Below is a small trained network, with its code and all its weights. Each question gives an input and a target symbol and asks what happens when units are switched off, that is, made to give their printed mean instead of their output.

import numpy as np


def w(rows, s, z=0):
    codes = np.array(rows[::2]) - 128.0
    scale = np.full(codes.shape[1], s)
    scale[-1] = z or s
    return codes * scale


def norm(h):
    return h / np.sqrt((h * h).mean(-1, keepdims=True) + 1e-5)


def f(y):
    return y / 2 * (1 + np.tanh(0.7978845608 * (y + 0.044715 * y**3)))


def softmax(a):
    e = np.exp(a - a.max(-1, keepdims=True))
    return e / e.sum(-1, keepdims=True)


def log_softmax(a):
    a = a - a.max(-1, keepdims=True)
    return a - np.log(np.exp(a).sum(-1, keepdims=True))


def net(x, mask):
    ids = ['αδζμφψ'.index(c) for c in x.split()]
    T = len(ids)
    res = E[ids] + P[:T]
    r = norm(res)
    for j in range(2):
        rows = slice(4 * j, 4 * j + 4)
        q, k, v = (r @ M[0][rows].T for M in (Q, K, V))
        z = softmax(np.where(np.tri(T) > 0, q @ k.T / 4**0.5, -1e9)) @ v
        o = O[0][rows]
        res = res + np.where(mask[j], z, o[:, -1]) @ o[:, :-1]
    y = f(norm(res) @ A[0][:, :-1].T + A[0][:, -1])
    res = res + np.where(mask[2:6], y, B[0][:, -1]) @ B[0][:, :-1]
    return log_softmax(norm(res)[-1] @ U[:, :-1].T + U[:, -1])


Q, K, V, O, A, B = {}, {}, {}, {}, {}, {}
E = w([
[180,173,216,84,251,168,129,141,129],'α',
[150,188,222,191,95,100,216,148,68],'δ',
[159,71,175,139,138,181,185,169,22],'ζ',
[147,84,94,200,159,150,167,52,79],'μ',
[167,149,137,116,97,165,100,127,243],'φ',
[69,116,112,72,156,172,196,79,176],'ψ',
],0.018)
P = w([
[163,228,64,103,92,24,200,169,64],'0',
[199,178,111,74,88,46,174,100,68],'1',
[178,182,114,87,101,71,150,91,64],'2',
[190,204,98,108,92,117,154,105,83],'3',
[195,173,105,111,92,127,147,93,97],'4',
[185,152,108,140,102,135,151,104,111],'5',
[164,149,125,149,96,154,127,102,108],'6',
[160,111,139,146,106,158,123,106,125],'7',
[136,112,143,183,123,175,120,133,131],'8',
[120,91,159,185,122,192,88,120,125],'9',
[135,70,152,184,124,216,96,137,145],'10',
[139,64,142,182,120,252,90,156,168],'11',
],0.012)
Q[0] = w([
[2,110,83,58,162,40,104,148,95],'head 0',
[252,95,214,233,88,252,218,120,82],'head 0',
[114,130,125,51,184,122,167,102,98],'head 0',
[128,130,108,157,173,115,207,88,35],'head 0',
[151,118,92,204,74,184,204,73,62],'head 1',
[99,145,155,146,81,172,93,186,143],'head 1',
[77,148,61,75,150,106,40,120,150],'head 1',
[61,127,91,77,118,121,152,151,75],'head 1',
],0.013)
K[0] = w([
[123,166,77,134,89,20,148,113,118],'head 0',
[112,65,129,143,176,247,108,121,147],'head 0',
[95,147,126,96,134,119,201,77,162],'head 0',
[69,97,94,127,120,170,114,81,190],'head 0',
[80,63,120,150,111,205,82,93,181],'head 1',
[179,71,119,134,152,113,98,136,82],'head 1',
[141,158,123,85,127,48,141,127,105],'head 1',
[110,176,89,148,64,86,148,69,124],'head 1',
],0.014)
V[0] = w([
[139,91,94,205,150,158,66,193,38],'head 0',
[254,57,91,226,80,57,23,190,109],'head 0',
[108,115,65,116,77,108,184,107,150],'head 0',
[58,121,103,64,194,178,224,128,161],'head 0',
[134,106,95,189,200,135,183,95,65],'head 1',
[181,158,205,30,177,241,139,253,119],'head 1',
[168,67,29,63,150,145,33,162,56],'head 1',
[139,245,124,241,173,89,154,34,159],'head 1',
],0.0073)
O[0] = w([
[186,182,106,177,144,103,143,122,97,68],'head 0',
[227,219,77,170,86,114,131,151,43,3],'head 0',
[64,126,108,148,170,242,81,71,100,152],'head 0',
[46,132,146,126,159,173,127,75,195,215],'head 0',
[107,70,64,182,159,116,201,64,207,148],'head 1',
[9,150,95,2,71,138,174,45,113,167],'head 1',
[120,109,144,171,184,99,228,67,25,97],'head 1',
[151,100,185,220,140,186,70,132,242,144],'head 1',
],0.0081,0.018)
A[0] = w([
[170,164,199,169,122,190,20,178,84,3],'neuron 0',
[170,139,75,134,109,89,12,237,209,23],'neuron 1',
[44,70,109,83,223,136,69,134,222,175],'neuron 2',
[131,191,10,74,124,140,122,77,185,25],'neuron 3',
],0.011,0.003)
B[0] = w([
[127,171,168,94,81,148,55,160,96,134],'neuron 0',
[156,177,31,105,107,87,227,98,237,130],'neuron 1',
[7,72,140,108,156,177,62,109,145,253],'neuron 2',
[183,112,137,194,184,155,132,152,102,149],'neuron 3',
],0.019,0.026)
U = w([
[148,120,86,126,149,92,100,161,125,2],'α',
[49,154,60,162,57,58,204,74,39,111],'δ',
[58,112,147,126,172,190,98,85,177,181],'ζ',
[153,196,102,130,47,102,157,130,252,131],'μ',
[150,205,163,148,62,168,44,154,64,83],'φ',
[196,133,154,254,220,117,146,140,144,205],'ψ',
],0.0083,0.0038)

Each question gives the input, a string of symbols that net reads in full, and the target symbol t.
The units are the heads (4 rows each of Q, K, V and O) and the neurons (one row each of A and B). Each row of codes is followed by its name. A weight is (code - 128) times the scale printed after its matrix; where a second scale follows, it is the last column's (O, A, B and U).
mask holds one flag per unit, heads first, then neurons. A switched-off unit (its flag False) gives its mean, the last column of its rows in O or B, instead of its output. The means were averaged over made-up inputs and are rounded, as every weight is.
A unit's drop is (log p(t) with every unit on - log p(t) with that unit switched off) / (log p(t) with every unit on - log p(t) with every unit switched off).
The circuit of an input: a set's keep is (log p(t) with only the set's units on - log p(t) with every unit switched off) / (log p(t) with every unit on - log p(t) with every unit switched off). Starting from all 6 units, units are removed one at a time, each time the one whose removal leaves the highest keep (on an exact tie, the one counted first), for as long as the keep stays at least 0.8.
units of the circuit, in order: the units of the circuit, biggest drop first
most important unit: the unit with the biggest drop
top k neurons: the k neurons with the biggest drops, biggest first
heads that matter: for each layer, one digit per head in row order, 1 if its drop is at least 0.15 and else 0, layers parted by /
drop of u: that unit's drop, to one decimal
input ψ ζ ζ α ψ ζ ψ ψ ψ φ ζ μ, target φ: units of the circuit, in order => (head 0; head 1; neuron 2; neuron 0)
input ζ μ ψ ψ α φ ψ α μ ζ, target ψ: heads that matter => 11
input ψ α μ φ ζ ζ α ζ ζ, target δ: most important unit => head 1
input φ φ ζ, target φ: heads that matter => 11
input α ψ ψ ψ ζ ζ ζ, target δ: units of the circuit, in order => (head 0; head 1; neuron 2)
input ψ ζ φ ψ ψ φ ζ ζ, target φ: units of the circuit, in order => (head 0; neuron 2; head 1)
input φ ψ ζ ζ ζ φ δ, target φ: units of the circuit, in order => (head 0; neuron 2)
input μ ψ φ, target μ: units of the circuit, in order => (head 0; neuron 1; neuron 2)
input ψ ψ φ, target μ: units of the circuit, in order => (head 0; neuron 1; head 1)
input φ ζ ψ α φ α ζ ψ ψ φ ζ δ, target φ: heads that matter => 10
input ψ μ ψ δ α δ, target μ: top 2 neurons => (neuron 2; neuron 3)
input ψ μ ψ δ ζ μ, target ψ: units of the circuit, in order => (head 0; neuron 2)
input δ μ ζ ζ ψ ζ φ μ, target φ: units of the circuit, in order => (head 0; head 1; neuron 2)
input ζ ζ ψ α μ α δ φ φ ζ ζ δ, target δ: units of the circuit, in order => (head 1; head 0; neuron 2)
input ψ ψ ψ μ ζ ζ, target ψ: drop of head 1 => 0.4
input α ζ ζ ψ μ δ μ ψ ψ φ, target ψ: drop of neuron 2 => 0.5
input ψ δ δ μ, target ψ: drop of neuron 2 => 0.5
